-203,408,507,69,15,260,57,267,-210,158,52,-2,11,-105,-164,-26,37,6,19,-137,66,-113,-19 : (50), (6)
-213,434,424,53,-99,445,666,272,-159,167,100,35,45,-190,-148,33,74,0,86,-164,-37,-138,-31 : (53), (6)
-138,121,271,161,-95,434,330,139,110,222,1,16,-39,-103,-206,49,49,43,32,-12,-21,-85,-87 : (53), (6)
-157,134,333,121,64,323,116,115,-82,-8,61,-37,159,-115,-236,3,-79,-16,71,-170,27,-79,-145 : (51), (6)
-162,351,261,194,-180,398,201,203,-6,162,140,150,9,-221,-123,81,65,54,-79,54,-28,-77,10 : (53), (6)
-297,293,580,138,-76,518,265,266,-134,-18,51,-2,80,-156,-430,4,-84,10,35,-37,48,-152,-39 : (50), (6)
73,67,56,307,85,98,-154,-79,-70,240,-12,100,-75,-142,-266,140,5,144,12,12,46,-118,-12 : (53), (6)
-253,560,193,-85,-73,4,-563,111,-109,-96,82,-1,49,-172,166,69,310,105,33,2,-66,4,-78 : (53), (5)
-225,80,130,116,-1,469,309,102,143,270,-24,75,29,-258,-198,-20,-11,-17,77,-19,-8,-80,-41 : (53), (6)
-111,106,300,149,56,318,312,101,58,186,-43,-69,167,-46,-144,12,5,73,41,23,32,-40,59 : (53), (6)
-272,433,472,379,-199,811,-214,114,-432,288,280,-119,23,-425,-253,-15,5,143,160,-234,20,-115,-282 : (53), (6)
-222,353,356,149,25,399,264,178,-123,135,37,8,1,-143,-288,21,-10,153,47,29,-32,-57,-28 : (53), (6)
-187,98,-99,-114,34,-176,-508,-152,-42,72,-71,-82,4,-29,138,-321,169,20,19,38,-118,141,-48 : (53), (5)
-232,117,461,126,-115,394,-56,48,-24,146,49,-112,83,-213,-145,-36,-17,101,63,-143,5,-126,-41 : (51), (6)
-164,268,221,62,-6,351,498,187,-169,130,152,44,-105,-117,-84,124,-4,23,84,-42,-57,-6,-45 : (53), (6)
-246,72,225,112,8,410,431,183,-47,131,-6,-24,77,-264,-84,73,-119,99,214,-159,18,-197,6 : (53), (6)
-80,480,277,-139,-56,102,-770,-198,-105,49,75,-1,66,-69,-20,-97,81,53,84,-10,-84,131,-31 : (50), (5)
-165,239,228,281,373,292,-134,66,-111,149,142,-150,-73,-186,-136,10,79,116,37,-3,-5,18,-48 : (53), (6)
-143,-331,498,4,-79,607,-483,-17,-169,85,135,65,94,-145,-483,-101,86,74,123,-33,-9,18,-88 : (51), (8)
-169,418,187,235,-19,541,227,85,-227,173,130,-89,-4,-244,-45,176,-16,78,90,-120,103,-141,1 : (53), (6)
-80,324,423,177,-55,363,377,258,206,159,96,43,-59,-190,-20,49,3,98,32,-73,24,-185,24 : (53), (6)
-2,478,421,-124,-191,617,392,-8,155,90,44,-128,80,-243,168,40,-172,-30,238,-42,37,-119,-54 : (51), (11)
-208,147,260,-107,129,410,391,148,46,196,48,-9,233,-278,-18,41,-39,-28,37,-128,307,-112,-25 : (53), (6)
33,-214,-19,247,46,-10,-364,-109,-97,34,65,34,41,15,-174,55,-52,128,1,177,-21,65,-68 : (53), (8)
-60,366,661,97,-101,488,-38,145,-226,-16,68,-40,161,-137,-229,-17,-26,-46,123,-116,5,-89,9 : (50), (6)
-128,266,-1,2,28,-32,-729,-42,-201,-39,42,32,13,-57,-23,16,316,-9,-5,33,-81,60,-78 : (56), (5)
-127,188,464,94,14,48,-4,126,-90,-21,57,-12,157,-29,-313,-70,19,19,98,-90,47,-102,8 : (51), (6)
-118,298,401,121,-37,308,137,199,-31,144,57,35,-62,-72,-397,11,206,14,64,-80,-34,-111,-7 : (56), (6)
-158,208,505,124,-111,524,57,149,-237,26,-24,-85,66,-145,-216,-51,-149,54,110,-121,5,-143,6 : (51), (6)
-161,73,368,48,-76,396,8,144,-37,25,-1,-38,252,-135,-324,-14,127,-101,-30,-91,-19,-144,13 : (51), (6)
-130,162,694,97,-24,311,-647,-24,-282,-21,148,-22,71,-174,-292,-27,100,201,148,-41,-16,15,-54 : (50), (8)
-81,322,628,75,-89,427,-15,181,-187,-2,104,-55,178,-143,-183,7,-94,43,79,-180,80,-159,-24 : (50), (6)
-251,143,315,98,58,59,296,243,-207,100,73,15,24,-96,-265,6,33,30,9,-157,18,-143,-41 : (53), (6)
-292,-87,256,103,-73,261,-811,15,-219,25,128,-64,144,-134,-245,-157,194,37,26,-134,-38,-24,2 : (51), (8)
-322,613,444,-65,-117,328,-811,36,-316,-29,119,12,-19,-225,-86,-45,177,134,78,-212,-102,-55,-40 : (50), (5)
